F: [160  87  81 101]
X: [151 129 112 133]
T: [160 160 160 101]
A: [108 103 161  94]
E: [132 106 103 179]
q: [160 160 101]	T
q: [87 81]	F
all T: [160]	0 1 2
q: [161  94]	A
q: [106 103 179]	E
q: [151 129 112]	X
q: [151 129]	X

W: [114 141 117 135 156 113 124 124 136 106 134 148 134 111 121 149 118 114
 120 152 101 117 104 128 133 138  97]
Y: [120 120 149 134 110 108 140 149 130 105 154 114 117 131 132 125 105 141
 134 122 139 145 143 108 124 128 104]
M: [109 120 149 134 110 108 140 108 130 105 154 114 117 131 108 125 105 141
 134 122 120 145 143 108 108 128 120]
L: [138 129 121 125 149 139 110 129 140 118 110 123 138 133 116 133 125 105
 150 123  89 128 136 123 122 127 128]
H: [137 115 118 110 126 144 129 143 126 124  97 125 120 128 117 120 119 119
 137 143 121 123 126 120 111 130 141]
all M: [108]	5 7 14 23 24
q: [121 149]	W
q: [120 120 149 134 110 108 140 149 130 105 154 114 117 131 132 125 105 141
 134 122 139 145 143 108 124 128 104]	Y
q: [125 105 141 134 122 120 145]	M

Q: [159 130 163 157 161  99 173 110 155 125 124 127 170]
R: [113 135 106 113 109 109  99 101 112 143 134 141 100]
G: [100 101 100 108 109  95 108 108 109 124 100 100 124]
all R: [109]	4 5
all G: [100]	0 2 10 11
q: [130 163 157 161  99 173 110 155 125 124]	Q
all Q: [161]	4
q: [125 124]	Q
q: [125 124 127 170]	Q
all R: [113]	0 3

P: [122 122 122 122 122 122 122 122 122 122 122 122 122 122 122 122 122 122
 122 122 122 122 122 122 122 122 122 122 122 122 122 122]
C: [105 102 100 123 149 146 155 108 137 117 120 154 103 120 101 141 127  92
 111 136 120 101 116 139 119 106 141  92 107 117 108 130]
S: [108 108 110 124 137 132 141 126 128 116 120 131 110 116 114 120 128 107
 114 118 118 118 108 140 132 112 132 109 122 120 112 112]
V: [114 114 115 123 129 127 132 124 125 118 121 126 115 118 117 121 125 114
 117 120 120 119 114 131 127 116 127 115 121 121 116 117]
D: [127 127 141 124 134 130 137 125 127 117 120 129 112 117 115 121 127 110
 115 119 119 118 110 137 130 113 130 112 122 120 114 114]
U: [136 132 141 126 128 116 120 131 110 140 131 133 144 142 131 150 115 140
 140 151 137 120 161  92  97 141 116 134 114 129 143 162]
J: [147 147 144 124 107 113 101 121 118 135 130 116 144 135 138 130 118 147
 138 133 133 132 147 101 112 141 113 144 127 130 141 141]
K: [117 117 117 122 127 125 128 123 124 120 121 125 118 120 119 121 124 117
 119 120 120 120 117 128 125 118 125 117 122 121 118 118]
q: [137 132 141 126 128 116 120 131 110]	S
q: [127 130 141]	J
q: [118 108 140 132 112 132 109]	S
q: [124 117]	K

lesur: [142  94  81 151 114 135 108 166 103 125 120 138 115  90 138 141 127 115
  90 114 126 122  87 157 139  81  99 119 131 109 150 126 102 115 133]
ripo: [126 129 126 120 119 127 119 129 129 126 127 126 139 119 142 128 125 141
 119 115 116 126 120 132 121 122 121 133 130 127 138 129 134 126 125]
mup: [111 107 120 154 146 131 139 138 111 141 114 134  92 131  95 131 133  86
 131 152 154 111 127 125 146 120 129 108 121 118 109 120  99  86 173]
Nat: [112 131 142 124 137 122 137 112 129 131 123 122 117 141 108 120 127 115
 141 139 134 121 141 112 126 142 137 121 120 129 108 123 125 115 138]
Pido: [130 122 117 124 118 125 118 129 122 121 125 125 128 117 132 126 123 129
 117 117 119 126 117 130 123 117 119 126 126 122 132 125 124 129 117]
dori: [111 107 120 123 146 131 139 138 111 141 114 134 123 131  95 131 133  86
 131 152 123 111 123 128 146 120 129 108 121 118 109 120  99  86 173]
kiza: [125 166 166  85 121 115 131  84 155 115 140 110 160 151 139 110 120 165
 151 116 105 140 156 128 100 166 146 145 125 145 119 130 165 165  86]
q: [138 111 141 114 134  92 131  95]	mup
all ripo: [125]	16 34
all ripo: [127]	5 10 29
all ripo: [126]	0 2 9 11 21 33

Muked: [149 116 111 134]
Fav: [131 129 128 128]
ditu: [133 127 129 132]
nivus: [90 90 90 90]
ter: [133 131 129 139]
Kar: [174 100  89 130]
mez: [165  88  86 116]
Sanag: [146 110  91  93]
dofun: [136 104 101  87]
Zoron: [ 91  95  88 125]
tagur: [134 105  96 104]
q: [149 116]	Muked
all Fav: [128]	2 3
all nivus: [90]	0 1 2 3

beg: [135 133 129 130 122 129 132 133 127 125 121 137]
tig: [114 126 121 129 135 123 122 126 118 133 145 106]
rufi: [125 133 140 130 122 133 125 134 129 129 131 134]
rebu: [127 134 143 128 125 132 125 122 125 127 132 130]
Dipet: [142 131 139 125 116 133 138 140 138 104 104 154]
rov: [110 123 113 133 105 105 109 102 105 134 162 113]
vorid: [119 131 139 134 131 125 113 117 114 127 114 108]
buru: [111 121 123 137 143 116 113 109 111 126 150 104]
Biv: [136 141 148 124 113 130 143 152 148 129 103 164]
q: [113 109 111 126 150 104]	buru
q: [119 131 139 134 131 125 113 117 114 127 114 108]	vorid
all vorid: [131]	1 4
all tig: [123]	5
all rov: [105]	4 5 8

pomok: [135 133 117 168 173 122 153  82 119 153 120 132 141 168 103 127  98  99
 123 161 154 127 161 136 120  91 145 123 137 122 135 128 135 139 139 131
 146]
mider: [131 138 119 121 124 125 126 134 133 142 119 137 133 137 128 122 138 122
 129 138 131 136 129 130 122 139 118 125 125 121 131 133 140 124 126 141
 127]
Soko: [131 131 128 124 125 118 134 122 136 122 127 127 129 117 124 132 140 130
 122 121 114 140 132 116 133 111 140 128 130 136 122 140 112 125 125 117
 132]
tidu: [126 121 134 133 131 131 129 124 125 118 134 122 125 122 128 132 121 133
 127 120 126 123 127 126 132 120 135 130 130 133 125 125 120 131 129 119
 129]
Rilas: [141 120 127 132 135 128 126 125 133 125 131 129 125 131 136 139 132 129
 135 125 137 133 119 133 124 131 125 132 130 120 124 123 129 134 131 132
 124]
Zev: [137 126 127 119 124 124 126 135 134 145 117 139 133 139 128 120 140 121
 130 141 132 138 130 131 121 141 116 124 124 119 132 134 143 123 126 143
 127]
padi: [ 81 132 119 123  89 151 156  85 129 147 120  78 113 169 152 117 132 150
 168 137 175 168 103  81 137 132 165 128  80 116  76 124  77 109  90 162
 125]
miber: [ 81 132 119 122  89 152 156  85 129 147 120  78 113 169 152 117 132 150
 168 137 175 168 103  81 137 132 164 128  80 117  76 124  77 109  89 162
 124]
fani: [128 140 128 128 128 128 128 128 128 128 128 128 128 128 128 128 128 128
 128 128 128 128 128 128 128 128 128 128 128 128 128 128 128 128 128 128
 128]
q: [131 131 128]	Soko
q: [131 131 129 124 125 118 134 122]	tidu
q: [121 134 133]	tidu
all Soko: [132]	15 22 36
all pomok: [139]	33 34
q: [128 140 128 128 128 128 128 128 128 128 128 128 128 128 128 128 128 128
 128 128 128 128 128 128 128 128 128 128 128 128 128 128 128 128 128 128
 128]	fani

dem: [114 147 118 119 142 161 132 115 109 133 147 154 173 110  93 145 133]
Mafe: [125 109 139 112 161 124 144 118 157 115 141 123 130 160 131 105 129]
bifu: [155 146 131 153 131 130 159 146 153 149 134 153 153 155 146 159 159]
bimu: [129 123 144 130 131 131 134 136 120 132 106 139 134 142 130 133 137]
zeve: [115 157 112 121 144 175 135 122 110 129 143 147 179 105  87 137 131]
bofot: [124 109 142 142 125 134 124 139 101 135 123 130 118 122 117 136 131]
lazi: [130 152 156 151 114 147 116 107 108 146 125 142 168 114  99 144 112]
tinol: [ 92 117 143 127 130 152 156 151 114 148 169 161 150 122 135 130 134]
zaz: [147 122 121 119 112 121 137 141 128 125 126 122 135 127 134 120 116]
Zok: [109 153 126 122 128 165 144 127 130 121 150 144 162 104  76 144 110]
fir: [144 120 131 123 146 132 132 124 112 142 143 149 164 113 105 139 122]
q: [122 110 129]	zeve
all bifu: [159]	6 15 16
q: [130 152 156 151 114 148]	tinol
q: [144 118]	Mafe
q: [136 120 132 106]	bimu
all fir: [143]	10

Befem: [146 129  99  91]
purov: [112 141 146  99]
gana: [ 99 114 143  93]
Kilaz: [107 135  96 157]
lam: [112 116 146  99]
Binan: [120 132  98 155]
nofe: [127 122 122 122]
reveg: [133 131  99 152]
neto: [142 124 154 112]
tuk: [146 129  99 150]
gure: [148 123 161 117]
vozu: [152 124 101 154]
q: [142 124 154]	neto
q: [133 131]	reveg
q: [127 122 122 122]	nofe
all nofe: [122]	1 2 3

betan: [153 158 119 114 138 134 122 113 159 142]
kebon: [155 158 109 114 152 130 122 118 142 142]
Zolo: [153 158 119 114 110 130 122 113 159 142]
Met: [155 158 109 114 152 123 136 118 142 151]
all kebon: [109]	2
q: [153 158 119 114 110 130 122 113 159 142]	Zolo
q: [110 130]	Zolo
q: [114 110]	Zolo

lokib: [108 137 111 130 134 113 134 149 121 113 127  96  92  95]
bezal: [129 139 147 124 137 127 140 142 128 139 129 126 124 114]
vido: [124 115 131 133 118 121 115 126 131 139 128 115 115 146]
bonab: [132 139 136 128 141 125 132 127 130 127 135 128 131 118]
Nogop: [132 129 117 135 134 127 121 124 121 107 135 133 134 121]
q: [134 149 121 113]	lokib
all vido: [115]	1 6 11 12
q: [140 142 128 139 129 126]	bezal
q: [131 139]	vido

Vame: [164 143 118 129 143]
bega: [135 141 130  90 120]
zikog: [ 88 111 127 109 117]
tob: [110 127 109 135 139]
Zus: [123  98 127  90 114]
q: [141 130]	bega
q: [135 139]	tob
q: [111 127 109]	zikog
q: [130  90]	bega
q: [127  90]	Zus
all Vame: [143]	1 4

Z: [153 146  95  88 145 118 136  95 107  84 129  87 133  91]
N: [115  87 118  84 146 107 136 133  86  88  95 145 129 121]
B: [153 146 118  88 145 151 117  95 118  84 108 151 118 151]
all B: [151]	5 11 13
all B: [146]	1
q: [136  95 107  84 129  87 133  91]	Z
all Z: [95]	2 7
q: [146  95  88 145 118 136  95 107  84 129  87 133]	Z
q: [ 86  88  95 145]	N
q: [117  95 118  84 108 151]	B

Kuge: [143 135 115 132 114]
nazem: [143 137 117 118 123]
sirur: [101 169 143 144 138]
nudi: [150 115 135 141 137]
all nudi: [137]	4
q: [135 115]	Kuge
q: [115 135 141 137]	nudi

Lin: [145 134 151 136 120 135 152 155 161 113 105 119 143 123 129]
nutaz: [130 120 136 134 151 132 140 132 151 140 132 144 133 149 132]
sep: [117 103  98 122 152 137 152 153 109 104 128 128 128 123 128]
bomip: [121 165 139 141 134 117 151  98  91 155 118 128 166 142 130]
som: [130 120 136 134 151 132 140 130 151 140 134 144 133 149 152]
Doro: [145 110 142  97 105 146 156 160 122 123 136 133 105  95 151]
sofeb: [164 156 151 101 109 160 162 132 155 156 123  94 164 146 150]
Lovu: [148 145 152 156 108 128  97 165 160 159 128 118 163 102 129]
all sep: [152]	4 6
q: [130 120 136 134 151 132 140 132 151 140 132 144 133 149 132]	nutaz
all nutaz: [132]	5 7 10 14
q: [118 128]	bomip
q: [120 135]	Lin
q: [121 165 139 141 134 117 151  98  91 155 118 128]	bomip
q: [160 162 132 155 156 123  94]	sofeb

fos: [136 142 131 173 142 113 124 148 136 149 135 137 111 130 131 122 146 133
 129  94 132 148 118 113 133 144 124 123 117 119 116 149 118 141 125 148
 130 131 155 105 128 129 146 123]
rufe: [144 134 140 103 146 123 127 111 104 141 140 117 140 129 102 115 134 148
 131 128 134 158 140 142 139 115 114 108 140 139 123 114 120 116 131 122
 123 136 121 134 127 147 110 134]
dor: [144 111 131 116 130 113 132 111 109 138 116 114 117 130 107 114 113 165
 115 143 127 164 132 137 123 112 118 127 138 130 116 112 112 116 145 128
 119 127 126 132 139 147 120 132]
surob: [134 117 142 102 142 113 123  98  99 143 145 124 112 132 102 109 103 154
 129 130 135 165 131 124 128 110 116 115 151 141 117 115 129 118 131 121
 110 139 130 126 129 139 114 138]
q: [121 110 139 130 126]	surob
all fos: [148]	7 21 35
all rufe: [134]	1 16 20 39 43
q: [134 117 142 102 142 113 123  98  99 143 145 124 112 132 102 109 103 154
 129 130 135 165 131 124 128 110 116 115 151 141 117 115 129 118 131 121
 110 139 130 126 129 139 114 138]	surob
all rufe: [131]	18 34
all rufe: [140]	2 10 12 22 28

reneg: [126 127 133 153 131 120]
defu: [138 133 150 135 141 142]
Vita: [143 115 145 126 115 139]
dudot: [119 119 125 143 133 107]
Vuna: [121 120 128 146 129 111]
degef: [140 121 126 140 100 126]
tas: [130 122 144 142  93 131]
Foru: [128 132 132 159 122 132]
Zuror: [144 143 144 146 122 122]
lelog: [127 127 130 137 129 117]
all Zuror: [144]	0 2
all Vita: [115]	1 4
q: [128 146 129]	Vuna
all degef: [140]	0 3
all Foru: [132]	1 2 5

givud: [145 130  90 123 117 126 119]
lem: [128 130 129 130 117 126 129]
pafif: [138 131 145 138  90 123 140]
all pafif: [138]	0 3
q: [145 138  90 123]	pafif
q: [130 117 126 129]	lem
all lem: [128]	0
q: [138  90 123]	pafif

